Each row has a class, written as a number after it.
[-142  271  -14  -58  134 -293 -119 -162  402   98  -21 -307   42   52
 -187   51 -201  260  -10 -179  185  199  181  -96 -132   23 -168   49
  -59 -332 -115  206  -17  112   61  -75  191 -282   87]
10
[ -60  -47   34 -231  -22   84 -205  110   33   36 -149  -43 -104  -15
  -29  165  152  -23 -140   40    9 -288 -123   26  237  -67  267   31
  -47  -32   11   79 -103  137   18  -82  -39   -7  153]
6
[-127  248  138   10  -18   34   28 -160  414  -48  -86   81   58   57
  248  187  -66   89  -94 -171   48   50  -64 -180 -176  -94   88 -193
  -98   52  100  155  -20  134   48  -96  -29  142  105]
11
[  82  318   89  -42  175   56 -276  505   98 -263  266   45 -265  218
  330  506 -191  224    1  -64   22  306  205 -368  503 -136 -179  304
   92  -77   98  -17 -415 -123  108 -243 -278 -674 -119]
7
[ -67  141   10 -111   28    5  -35  -70  333   61  -97 -151  -59  -50
    2   24   -3   73   70 -165  167  204  -52  -71  -87 -147   86 -109
  -13   53  110   51  -33  163   78 -157   84   20   61]
9
[-148  396   60   44 -232  210   67    5  316   16 -142 -106  176 -292
 -601  165  117   39    9  -59  165  219 -213   12  -97  -65  226  138
   65   97   17   78 -106  182  107 -332 -121  128  132]
7
[-224    2 -264 -244   27  -95 -146   59  207  -90  -49  126  222 -224
  285  -55  206 -122 -324  266  -25 -238 -164 -260  100  207  204  255
  -93  -79  -52  586   10  -39   85   54  153 -292  -30]
0
[  47   66 -120 -296 -201   88 -233   60  110  -30  -86 -127  -38 -100
 -111  185   47   69 -162  -47 -105 -175  -69 -115  179  -33  231  220
   14  -55  -73  148 -116  141  160  -14 -103 -268   86]
7
[ 156    6  -65 -329  -11  -24 -210  -93  120  311  -87 -103  151 -222
  406  208  271   91 -685  -46 -182 -420 -114 -368  178 -110  560    9
   53  -41 -107  249   38  165  166 -210  130 -199  257]
3
[-152  206  -84  -49  177 -187 -118 -171  247 -101  -13 -100  167  -71
   23  -10 -142   81  -32  -62  149  305  134  -47  -11  -29 -187   29
  -59    5  -44  114   46  101   16  -83   -6  -94  -36]
9
[  25   88    9    2    8  -70  -18 -125  282  101  -71 -104   11  -69
   34   59  -54  113  -14  -92   52  177  -35  -73 -323  -81  120  -76
  -11  -61  -16  110  -17  124  138 -102   79   18  163]
10
[ -86 -240   43 -156 -164  217  -47   23  261 -104 -149   49  111  151
  194   85   53  -20 -163  -92  -70 -323  -47   37    6   48  290  225
   53   33   -8  218  -57  195  247  124   75 -129  291]
6
[  44 -125   10 -245   -1  117 -189    8  375  -81 -145   -7  -11  248
  -28  258  261  118 -279 -145   20 -457  -35 -187  179 -101  380  226
  -23  138  -44  108 -110  183  157  -78 -106 -244  195]
1
[  42   74   11 -107  -35  -67   28 -181  306   12  -49 -159   87 -198
  171  158 -124   95  -44   32  -89  244 -141 -142 -173 -175  150  -25
  -79   22   16  116   98  136   71  -81  117   19   28]
7
[ -23   47  245   25 -171   34  291 -299    6 -108  -35   41  -95   52
 -280    1 -107   55   82 -212  175 -106   45  -82 -162  -45   42 -194
 -104  -29   95  -68  -73   65   64  -38  -73  313  324]
6
[  89  -32  -92   42  -76   31 -131  152  -66  111  190   37  145  237
  413   72 -304  224 -399  120  -48 -255 -152 -438   98  -16  274  151
   68  -25  -51  203 -113   94  279  105   -7 -187  109]
1
[  48  -20   11 -277  -37  -22 -207  -87  111   79 -192  -36   -1  -57
   33  197  153   56 -297  -95  -11 -311   -9 -161  167   -8  293   -2
  -76 -199  -43  171  -46  123  148 -105 -166  -33  242]
2
[-139  103   81 -127 -135   47  -11 -107  383  195 -197 -114  -23 -205
 -420   84  -21  173  115 -174   17  349  -25  -36 -246 -112   71  -69
    2 -138   48  101 -156  183  135 -310  -37  139  221]
3
[ -38  -95 -133 -298 -266  232   61  -38  -37  -75  -40   17   20 -179
  -93  164  146 -103 -185  -28  121  -99  -50   78  587   13  270  227
    4   -4   70  175   46 -100  125  106  108 -101   11]
6
[-116  298 -142  -28  101 -108  -38 -173  455   68 -114 -136   26  -63
 -130 -132 -262  214  371 -163  418  765  285  112 -209  -63 -255   97
  -91 -395   38  104  -37   18  217 -232  -32 -209   -2]
7
[   6 -159  -34  -22  -94   88   82   70  160  -86   46  -96   31  -83
   86  108  -37  179  -50  -73   85  112  -45 -184   68  -18   38   23
  133  162  -92  -40   67  170  113   26  -32 -192  102]
8
[ -88   37   52  -80   -8 -164  -88 -170  459  142 -152 -261   11 -111
  -99  109 -158  207  -34 -100   12  158  -76 -250 -221  -56  168 -106
  -82  -87   -2  131  -13  195   91 -110   62  107  142]
2
[ -61  102  127  -70  -25   -4   66 -112  258   23  -99 -148   -5  -95
 -129   42 -116   85   22 -187  170  105   66  -69 -124  -85   15  -28
  -42  -71  -26  108  -62  178  150 -145   67 -110  190]
0
[ -14  -34  -40   13    9  -87  -52 -125  265  -17 -106 -203    1 -145
 -314   64 -124  146  -12 -208   57  253   48   21 -132   11  -22   13
  -52   69  -27  -79   12  151   79 -154  -59   -9  121]
0
[ -21  100   77  -66    7  -87 -105  -74  251   13  -48 -197  -36 -111
    9  181 -135  122  -17 -173   44  332  -15 -109  -52 -130   12 -100
   15  -10   48   17  -37  180   96 -158    2  -21  168]
11
[  -2  104   33 -119 -110   78  -74   23  245  184 -102 -177   93 -121
  -67  112  -29  130  -55 -160    7  204  -55 -205   14 -126   41  -89
   90   -5  -47   42  -20  167  101 -169   12  -16  116]
7
[ -91  138  168  -15  181 -164 -151 -210  159  -82 -113 -149  -84 -146
 -128  111 -146  -25   77  -85 -140   77   66  -32 -241  -62  -74  -69
 -179   87   39   12  -63   63   97 -123   57   42  135]
4
[ -65  -90   57 -172  -63  191   17   52  -60 -117    5   67  -33  -66
  141  174   24  -67 -279  170  -64 -360 -169 -108  230  -39  304  122
  -23  129   60  167  -67   89   81  -14  -21   33   26]
3
[ -79   40   21 -345 -151   68 -275   62  190 -153 -172  -13  -30  108
  131  218  106  150 -375 -184   47 -171  -22  -28  183   30   67  141
    2 -122  -34  153 -102  228  164  -29  -80 -338  249]
1
[-261  346  318  474  -77   21  350 -332  157   10 -121  369   21 -232
 -461 -158 -343 -191   43  242  148 -158 -117   -5 -631  115 -262   79
 -290  -75  315  265 -362  195   20 -475   26  -12 -267]
4
[  66  151 -113  -32  -76  192  -72  -86  498   43 -162 -135  180  188
   37  166  -83  -35   12 -124  -64 -473 -239 -171   78   76  558  259
 -143  -91  175  286    8   83  353    4  -66  -60  279]
6
[ -14   74  -99 -413  -76  -28 -214  -34   91  -80  -50   -9  -37  -28
  172  124   75   11 -439  -91  -51 -221 -102  -40  294 -126  281   37
  -59   12   48  157  -51  125   59 -121   87  -16  196]
11
[ -74  -19 -271  -81 -116  -21   93  -75  534   43  114   10  171 -205
  174   98 -227  172  -11 -133  117  569  117 -205   26  -56 -189   29
  136 -247  -53  282   54  153  264  -85  123 -422  135]
7
[ -21   10 -118 -212 -115  104 -119   33   61   83  -45   -6   23   37
  -29   94  136   20 -125 -159   61 -223   14 -132  173  -54  210   18
   10 -137  -30  158   -5  102  156  -11 -104  -64  147]
5
[  27  -13   33 -355 -256  -58  -67 -252  182  513  -11 -374  135 -288
 -109  123 -110  231 -355  -68 -231   95  -52 -301 -120 -165  -11 -235
 -112 -249 -433  209  109  181  -48  -72  152   68   31]
11
[  73  -22  -76 -247 -201  143   -7 -115  299 -100 -164 -110  303  -92
 -263  177  -62  351  -29   96 -114  344 -183  -42 -128 -134 -137  251
   48 -171 -283  276  122  267  140 -145 -325  -75  186]
1
[ -50  177 -151   56  -56 -161  306 -153  160  -44  185  -49   65   87
 -429 -211   56   72   91  136   78  267   54  134 -276  -43  122  103
   -1  -91  -55 -130  193 -207 -186  176  160  -60 -182]
2
[-153   77   78 -160   46   49  -87  -42  494  190  -97 -273  -84 -121
 -198   75  -26   73  -30  -90   77   10 -127 -130  -55  -55  192  -78
  -39   43  -30  141 -163  229  142 -193  162  -13  252]
5
[-162   49   41 -246 -188  126  -81   63   32   67  -96   53  -14 -111
 -150  151  -22  164 -265   60 -128 -140  -70  -33  100  -16   18  141
  -51 -154 -142  321 -100   86   80   50   98 -332   42]
7
[ -61 -151   29 -281 -308  107  237 -133  522  -18  -31 -252  -56 -136
 -416  426  218  119  156 -264  -83  -90   40 -290 -137  -69  115 -143
  -23  -83 -217  119  197  109  281  153   -8   88   50]
1
[  57   82  -62 -228 -120  139 -101   33  225   -8 -145  -70   16  -16
  -37  228  153   51 -120  -93   48 -269 -125 -172  173   29  218  139
    2 -102   -3  263  -78  129  158  -67 -123 -189  116]
10
[-111 -140    0    3 -269  -46  156  -72  164  -27  252 -163   82 -454
  240   48 -186   90   78  101 -118  848  -68  -62 -228  -92 -129   61
   37   90 -115   26   57   39   29  -50  174  120 -123]
9
[  13   11   14 -199 -150  -22  122   12   -8  -37   15  -46  -49  -86
 -357  167  -86  188   29  -94   94  217   74 -182 -221 -201  -99 -240
   35 -114 -158    9    7  171  192  -23 -185  138   85]
3
[ -88   82  -24   82  -22  -81  103  -66  164  -71  179   88   58   80
  212 -194  -97  121 -103 -189    7  278   25 -117 -316  -95  -50 -112
  109   98   37   33    4  117  107  -47   92  -13  151]
0
[-160  119   18  -59  137  -31  114 -185  194  -82  111  -96  -23 -226
  153   -4   28    3   57   29  268  291  -15  -57 -126   14 -175  -11
 -139   20   -2  190  -49  141   28  -80   50 -217 -110]
5
[  49   23   21  -95 -100   18  -88   28   44  129  -65    0  -44  -72
   70   29  -32   18 -212  -52  -92 -200  -76  -49   93   12  272   80
   23 -112   46  189 -164  114  121  -50   10 -152   74]
2
[  -7   36   67 -115  -12  -59   16  -66  267   53  -53 -192    1  -78
   -7  158   25  163    7  -93  156  162  -42 -199  -40  -43   16  -47
   10 -115  -28  158  -23  130  135  -73   64 -111  119]
0
[ -39  150   48 -149  -55   38   33 -187  385   27 -167 -134   34 -122
 -164  117  -52  124   15 -114   87   98   -1 -171  -96  -76   50  -88
  -18  -70  -44  152    3  135  129 -118  -29   58  141]
7
[ -76  172   72 -168   38 -184 -116 -183  398   28  -96 -224  -54 -112
  -80  125   67  210   -5 -167  118  356   45   23  -90  -55  -51    9
  -83 -128  -18   31  -77  131   -7 -226   86 -162  154]
11
[ -34  149 -129   14 -119  -82  -52  -56  203  245   14  -17   62 -266
  -48  246  -18  262   41   47   -3  494  -69 -118 -186 -145  121 -201
   56 -214 -159  174   75   -2   57   -1  -55  167   57]
8
[ -12  133 -119 -279 -209   71 -203  -11  138 -168 -216  159  104   58
 -237  314  249   80 -236   45   -4 -147  -29  -32  150  -58  163  145
  -77  -82  -99   77   64    4   70   95 -250 -200   31]
7
[ 100  -87 -115 -199 -217  121  127   21  134   67  -74  -31  192  -92
  284  -60   37  121 -158 -256   -6  247 -117 -232  -24 -108  179 -175
  138   26   82    2  204  184  201  -76 -103   77  108]
4
[ 265  133  -66 -422 -404  207 -412 -241   15  178 -217 -117  262 -283
  308  264  218 -104 -639 -270 -550 -311 -275 -166  580  -65  437   49
  130   36    1  132   98  133   68 -165 -139   -9  477]
11
[-230  211   49 -318   32 -231  268 -546  899  -45 -154  -91  158 -118
   41 -172   71  -19  -57 -276 -242 -132  214   63 -346  102   75  173
 -269 -181   78  335   64   28   51 -134  506 -244  -60]
2
[ -24   60   78  -50  -41  -45  -23 -163  269   71  -67 -177   11  -91
 -111   91  -95  148  -23 -111  -15  169  -29 -150 -179 -108   79  -64
  -20  -23  -31   64   -1  154  114 -121   -1   57  131]
4
[ -30   50  121 -112 -118  104  -89  137 -245   37  -25  152  -73  148
  251   47  149  149 -402  153  -45 -293 -306 -182 -127 -147  324 -138
   58    0   68   81  -34   91   30 -120  -70  437  139]
1
[ -70  -66 -121 -287 -231  116  -92   31  291   68    1  -57  107 -158
  290  133  173   88 -258  -68 -143  -46 -112 -229  224  -79  382  156
   73  -22  -46  215   57  133  162  -30   44 -188  104]
7
[ 131 -132  -61  -79   76 -149  -28  -75  111  240   95 -189   41 -133
  -14   16 -164  143 -193  -94   23  252  100 -110   85  -42  -20  -68
   70  -22 -124  -34  -55   83  108 -101  117 -140   28]
8
[-157  -42  -87 -360   17  -35 -261   81   98 -150  -36   93  -15 -104
   48  140  207   87 -455   83 -141  -81 -153 -115  211  -23  116  148
  -21   65   13  226 -125  128   25 -185  -40 -141   91]
4
[ -14  -99 -133 -265 -135   29  -73   41  214 -112  -65  -60   83   97
 -177  137  193  223 -163  -35  227   -3    5 -125  172   46   77  286
  -55 -109 -132  116  -31   91   91  -15 -183 -290  -23]
4
[-189  -41 -254 -331 -128 -184   -5   -3  164   61   64 -238  159 -192
 -610   60 -109  298 -313 -221  234  564  143  222  165   78 -449   75
    3 -226 -289  119   -2  216  -95  -30  150 -338 -104]
10
[ -53  225 -269 -244   31   43 -262  316  -39  -72   32 -107 -216   63
  -24  292   11  122 -132  124  354 -300 -109 -269  391   38   74  184
  -73 -156   59  256 -169  -21  101   -9   58 -362 -106]
3
[ -45  -63  -99 -271 -150  161 -108  117   98   24  -11   -5  -24  -66
   80  147  118   47 -198   11  -54 -180 -203 -183  287  -26  165   65
   99   11   15  238  -92  161  126  -25   -5 -155   97]
10
[ -36  110  132 -144   -9  -78   -6  -95  346   52 -134 -232  -44  -45
 -142   30  -50  194 -131 -209   99   18  -17 -170 -117  -75  111  -58
  -57  -35  -23   54  -47  226  102 -244   14   -7  137]
6
[  18    8   56 -277   -3  106 -245 -130  197   31 -176  -83  -39   96
  -58  210  112  151 -306 -118 -125 -235 -102  -60   67  -55  241   84
  -82   45   10   95 -127  149   53 -118  -86   -3  238]
5
[  84   36    2 -128 -133  195 -118  -55  249  -21 -154   88   -4   49
  140  294   65  -30  -93  -67    5 -380 -124 -215  -67  -23  316   10
 -110  -86  -18  293 -147  139  229    0 -214  -38  308]
0
[-155  -38  -85  117 -119 -154  146  -22  393  -14  206  170   96   37
  254   34 -248  461   90   59 -231  533  143 -222 -293 -242 -228  124
  147 -216 -130  195  166   -1   60  -99  181 -156  -60]
10
[ -16  -43  -59 -352 -228  256 -113  155  294 -116   11  -48  -21  131
  232  294  181  153 -306 -192  -22 -147 -117 -292  393 -192  272  109
  133  190  -73  166   58  115  160  120   75 -316  130]
5
[ -66   44    2  -40   -6   60   33 -108  382  151 -119 -250   46 -173
 -138  137   34  163  -24  -85  242  184 -122  -47  -96  -19  104 -108
  -11  -19 -113   92   66  245   97  -61    0  -85  141]
1
[  22  -51  116  -48 -217  -52  274 -263   20 -118   28  -34  -81 -140
 -167 -346 -211  -24 -217   17  146 -215   63  -69 -301  -36  235  156
 -190  133 -129  -17  -58   24   60 -140  148  125   51]
8
[ -52   60  -21  -54   40  125    9  -35  264  268  -80 -222  115 -239
  -81  205 -150   72 -134  -39  134  220 -144 -139  -59  -27   15 -167
   50  -31  -39  247  -25  211  141  -97  117   10   60]
1
[  -2  107  -25  -73   29  -25  -73    9  277   90 -113  -83   45   21
   26  133 -206  201  -83 -143  -38  188    9 -152 -103 -150   18 -110
    7  -24   35   60   43   96  119 -104   83   33   28]
7
[ -18  174   59 -169 -193  166 -120  115   58   35 -154  186   76  -52
  301  325   30   81 -165   85   65  -29  -99 -198   52 -197  160   47
   52 -168   -1  376 -107  120  151  -23   10 -194   68]
5
[  59   23 -145 -431 -208   55 -319  221  -51  177 -231  -32   50    0
  -56  185   55   60 -439  -27 -153 -421 -183 -340  216   63  257   45
  109 -240   53  392 -167   80  227    4   98 -130  165]
4
[-203  192  -43 -103  -44  -92 -143   22  210   56 -110 -187  -12  -67
 -230  121 -124  271   41  -83   71  265  -30 -141  -56  -44   20  -84
   33  -98   45   46  -17  120   65  -36   30   40   65]
4
[ -69  109   44 -216  -26  -92  -58  -40  402  -39 -106 -124  -82  -69
  128  189  -95  154  -11 -118  131   88   68 -226  -93 -104  103  -93
  -96 -124  -30   83  -39  135  240  -67   75 -138  185]
2
[  32  142 -168 -186 -225  231   16   65  -49   72   -7    0  153 -185
  181  151  171 -198 -111  123 -114 -315 -335 -289  -41 -177  533  -67
  -81  212   52  157  134   89  121  120  -72  145 -165]
3
[ -78  106  130   46   27  -43  -33 -183  254   81  -79 -218  -54 -225
 -374  164 -131 -105   69  -33   87  175 -135  -49 -180    8  -71 -120
  -45  -31   49  197 -159  178   27 -118   66   70  131]
1
[ -27   95  119  -29  -27  -72   60 -220  250  -17  -62  -89    6 -138
 -194  137  -55   34   89    5   20  170  -47  -76 -246  -46  -10  -43
  -60  -68   19  121 -100  128   64 -108  -19   48  126]
3
[  -9   61  185  -94  -83  142   79  -92  243   21  -56  -35   -4 -104
   98   64  -73   47  119  -37  -38  172   -1   65 -185 -129  -69   86
  -10 -113 -104  273 -131  140  113 -118   56 -129  142]
9
[ -98 -235 -171 -581 -355  210 -154  141  -12   57  -36 -181 -152 -296
 -103  187  428 -159 -192   -9  -35 -371 -242  -49  583   42  434   81
   43   77  -64  195  -80   80   95  199  187 -157  163]
11
[ -80   26 -138 -217 -173   45 -103   65   92  -18    1   57   49   34
   27   93  139   54 -135  -45   -9 -134  -58  -93  168   30  206  128
   -1 -122    0  203  -37    4  180   50  -18  -85  111]
11
[-242 -351  -59 -582  -75  -90 -196 -133   26 -411 -104 -279 -234  357
 -785  158  261  224  180 -686  152  211  387  273  244  157 -311  239
 -191 -155  180 -252  -60 -138  125   16  -25  231  393]
11
